Below is a small trained network, with its code and all its weights. Each question gives an input and a class and asks what happens when units are switched off, that is, made to give their printed mean instead of their output.

import numpy as np


def w(rows, s, z=0):
    codes = np.array(rows[::2]) - 128.0
    scale = np.full(codes.shape[1], s)
    scale[-1] = z or s
    return codes * scale


def f(y):
    return y / 2 * (1 + np.tanh(0.7978845608 * (y + 0.044715 * y**3)))


def log_softmax(a):
    a = a - a.max(-1, keepdims=True)
    return a - np.log(np.exp(a).sum(-1, keepdims=True))


def net(x, mask):
    res = np.array(x, float).reshape(1, 5) / 4 @ E
    y = f(res @ A[0][:, :-1].T + A[0][:, -1])
    res = res + np.where(mask, y, B[0][:, -1]) @ B[0][:, :-1]
    return log_softmax(res[-1] @ U[:, :-1].T + U[:, -1])


A, B = {}, {}
E = w([
[133,118,109,72,159,42,131,198,141,185],'x0',
[86,3,69,96,135,162,116,186,68,172],'x1',
[117,124,102,205,83,112,66,106,189,176],'x2',
[146,151,134,108,218,168,118,183,175,162],'x3',
[40,161,82,108,192,147,112,103,168,57],'x4',
],0.011)
A[0] = w([
[82,76,158,139,111,105,54,158,193,193,252],'N1',
[40,38,2,59,129,183,126,189,48,120,187],'N2',
[187,107,144,168,77,105,187,95,55,94,238],'N3',
[208,151,130,190,83,74,104,145,166,229,220],'N4',
[158,115,69,199,128,212,78,175,152,213,222],'N5',
[107,131,95,14,195,96,74,205,195,134,147],'N6',
[184,87,146,138,104,155,188,131,110,129,85],'N7',
[90,153,84,147,75,117,43,60,181,41,246],'N8',
[100,120,124,157,70,112,150,58,34,39,156],'N9',
[143,130,112,178,135,220,108,104,116,114,143],'N10',
[228,152,169,129,75,70,101,155,145,182,141],'N11',
[144,164,174,78,152,183,174,123,92,42,78],'N12',
[175,73,158,52,121,129,153,159,50,213,123],'N13',
],0.0072,0.0035)
B[0] = w([
[150,86,75,166,130,72,163,71,55,132,190],'N1',
[215,40,36,164,23,2,120,198,48,247,254],'N2',
[109,148,122,42,143,121,81,164,111,122,184],'N3',
[149,51,113,113,151,85,6,152,84,234,195],'N4',
[143,101,93,115,113,119,35,156,73,158,193],'N5',
[124,198,18,125,139,94,137,89,131,104,206],'N6',
[45,173,169,117,151,132,125,118,152,102,147],'N7',
[72,166,131,109,180,99,131,196,74,71,217],'N8',
[115,179,105,133,104,34,142,136,76,104,194],'N9',
[86,158,236,66,130,182,68,191,141,164,160],'N10',
[125,106,139,81,176,162,66,171,103,198,180],'N11',
[181,98,55,183,95,144,101,152,113,149,172],'N12',
[124,148,170,111,141,158,78,163,143,92,204],'N13',
],0.0084,0.014)
U = w([
[144,118,129,155,148,200,154,138,146,83,117],'0',
[101,121,223,92,154,199,89,141,132,138,131],'1',
[97,45,159,157,61,138,160,30,204,114,5],'2',
[136,72,84,124,102,106,96,126,84,182,191],'3',
[67,202,128,111,144,127,142,103,121,2,147],'4',
[97,103,141,180,60,150,133,67,193,154,2],'5',
[116,111,103,99,154,105,201,89,153,121,38],'6',
],0.011,0.0041)

Each question gives the input, the list of numbers given to net, and the class t.
The units are the neurons (one row each of A and B). Each row of codes is followed by its name. A weight is (code - 128) times the scale printed after its matrix; where a second scale follows, it is the last column's (A, B and U).
mask holds one flag per neuron, in row order. A switched-off neuron (its flag False) gives its mean, the last column of its row in B, instead of its output. The means were averaged over made-up inputs and are rounded, as every weight is.
A unit's drop is (log p(t) with every unit on - log p(t) with that unit switched off) / (log p(t) with every unit on - log p(t) with every unit switched off).
The circuit of an input: a set's keep is (log p(t) with only the set's units on - log p(t) with every unit switched off) / (log p(t) with every unit on - log p(t) with every unit switched off). Starting from the 12 units with the biggest drops (on a tie, the unit counted first), units are removed one at a time, each time the one whose removal leaves the highest keep (on an exact tie, the one counted first), for as long as the keep stays at least 0.8.
circuit, biggest first: the units of the circuit, biggest drop first
top k neurons: the k neurons with the biggest drops, biggest first
drop when u is switched off: that unit's drop, to one decimal
input [-6,-7,-1,7,-8], class 1: circuit, biggest first : N2
input [-7,1,5,5,6], class 1: circuit, biggest first : N10, N2
input [-6,-5,4,-3,-3], class 1: circuit, biggest first : N2, N10
input [-4,1,2,2,7], class 4: circuit, biggest first : N4, N8
input [-5,-2,-2,6,3], class 1: top 2 neurons : N10, N2
input [-4,-2,0,0,-6], class 1: circuit, biggest first : N2, N1
input [2,-2,-8,8,6], class 6: top 3 neurons : N8, N12, N13
input [-5,-1,-6,-1,7], class 4: top 2 neurons : N4, N2
input [-6,-2,-2,3,3], class 4: top 2 neurons : N2, N4
input [-7,-8,-5,4,-7], class 1: drop when N2 is switched off : 0.5
input [4,-3,-6,-7,3], class 4: drop when N3 is switched off : 0.0
input [4,-5,-8,-6,6], class 4: drop when N2 is switched off : 0.3
